Below is a small trained network, with its code and all its weights. Each question gives an input and a class and asks what happens when units are switched off, that is, made to give their printed mean instead of their output.

import numpy as np


def w(rows, s, z=0):
    codes = np.array(rows[::2]) - 128.0
    scale = np.full(codes.shape[1], s)
    scale[-1] = z or s
    return codes * scale


def norm(h):
    return h / np.sqrt((h * h).mean(-1, keepdims=True) + 1e-5)


def f(y):
    return np.maximum(y, 0)


def log_softmax(a):
    a = a - a.max(-1, keepdims=True)
    return a - np.log(np.exp(a).sum(-1, keepdims=True))


def net(x, mask):
    res = np.array(x, float).reshape(1, 3) / 4 @ E
    u = 0
    for l in range(2):
        y = f(norm(res) @ A[l][:, :-1].T + A[l][:, -1])
        res = res + np.where(mask[u : u + 3], y, B[l][:, -1]) @ B[l][:, :-1]
        u += 3
    return log_softmax(norm(res)[-1] @ U[:, :-1].T + U[:, -1])


A, B = {}, {}
E = w([
[64,254,147,167,187],'x0',
[24,33,164,127,89],'x1',
[125,146,54,39,202],'x2',
],0.0064)
A[0] = w([
[76,103,163,140,164,125],'0.n0',
[137,255,129,51,235,4],'0.n1',
[193,39,94,31,142,165],'0.n2',
],0.0078,0.0018)
B[0] = w([
[135,166,182,46,221,175],'0.n0',
[112,129,98,242,160,255],'0.n1',
[138,94,1,87,48,255],'0.n2',
],0.0095,0.0056)
A[1] = w([
[75,224,223,140,97,2],'1.n0',
[177,96,93,180,3,134],'1.n1',
[213,196,140,143,37,86],'1.n2',
],0.0059,0.0021)
B[1] = w([
[195,2,113,110,103,181],'1.n0',
[201,206,124,120,150,255],'1.n1',
[34,134,158,4,145,179],'1.n2',
],0.0071,0.0041)
U = w([
[208,217,184,91,92,12],'0',
[223,98,43,96,25,237],'1',
[71,143,179,91,181,4],'2',
[132,201,79,253,181,252],'3',
[149,83,222,186,78,132],'4',
[66,110,72,64,117,8],'5',
],0.017,0.0034)

Each question gives the input, the list of numbers given to net, and the class t.
The units are the neurons (one row each of A and B). Each row of codes is followed by its name. A weight is (code - 128) times the scale printed after its matrix; where a second scale follows, it is the last column's (A, B and U).
mask holds one flag per neuron, layer by layer. A switched-off neuron (its flag False) gives its mean, the last column of its row in B, instead of its output. The means were averaged over made-up inputs and are rounded, as every weight is.
A unit's drop is (log p(t) with every unit on - log p(t) with that unit switched off) / (log p(t) with every unit on - log p(t) with every unit switched off).
The circuit of an input: a set's keep is (log p(t) with only the set's units on - log p(t) with every unit switched off) / (log p(t) with every unit on - log p(t) with every unit switched off). Starting from all 6 units, units are removed one at a time, each time the one whose removal leaves the highest keep (on an exact tie, the one counted first), for as long as the keep stays at least 0.8.
units of the circuit, in order: the units of the circuit, biggest drop first
k most important neurons: the k neurons with the biggest drops, biggest first
top k neurons in layer l: the k neurons of layer l with the biggest drops, biggest first
input [6,8,7], class 2: units of the circuit, in order : 0.n2
input [7,0,-8], class 4: 2 most important neurons : 1.n0; 0.n1
input [5,6,4], class 2: units of the circuit, in order : 0.n0; 0.n2
input [-1,-2,-5], class 0: units of the circuit, in order : 0.n1; 0.n2
input [5,6,-4], class 4: units of the circuit, in order : 1.n0; 0.n2
input [3,4,3], class 2: units of the circuit, in order : 0.n0; 0.n2
input [-5,-8,-8], class 0: top 2 neurons in layer 1 : 1.n2; 1.n1
input [0,7,0], class 2: units of the circuit, in order : 0.n2; 0.n0
input [8,4,-8], class 4: units of the circuit, in order : 1.n0; 0.n1
input [-2,-2,-8], class 0: 4 most important neurons : 1.n1; 0.n1; 0.n2; 1.n2
input [6,5,-2], class 2: units of the circuit, in order : 0.n0; 0.n1
input [-3,-6,-7], class 0: units of the circuit, in order : 0.n2; 1.n2
input [-1,-4,7], class 3: 2 most important neurons : 0.n1; 1.n0
input [-1,3,-2], class 4: units of the circuit, in order : 0.n2
input [3,6,2], class 2: 2 most important neurons : 0.n2; 0.n0
input [2,-2,-8], class 4: 2 most important neurons : 0.n2; 1.n0
input [8,3,-5], class 4: units of the circuit, in order : 1.n0; 0.n1
input [0,-6,-7], class 0: 2 most important neurons : 0.n1; 1.n2
input [7,7,-4], class 2: 2 most important neurons : 0.n0; 0.n1
input [6,0,-5], class 4: 2 most important neurons : 1.n0; 0.n1
input [-2,-6,-8], class 0: most important neuron : 0.n1
input [0,-1,7], class 3: 2 most important neurons : 0.n1; 1.n0
input [8,4,-2], class 2: top 2 neurons in layer 0 : 0.n0; 0.n1
input [-3,3,-5], class 4: 2 most important neurons : 0.n2; 1.n0
input [3,-5,-8], class 0: 2 most important neurons : 0.n1; 1.n2
input [2,5,3], class 2: top 2 neurons in layer 0 : 0.n2; 0.n0
input [1,5,1], class 2: units of the circuit, in order : 0.n2
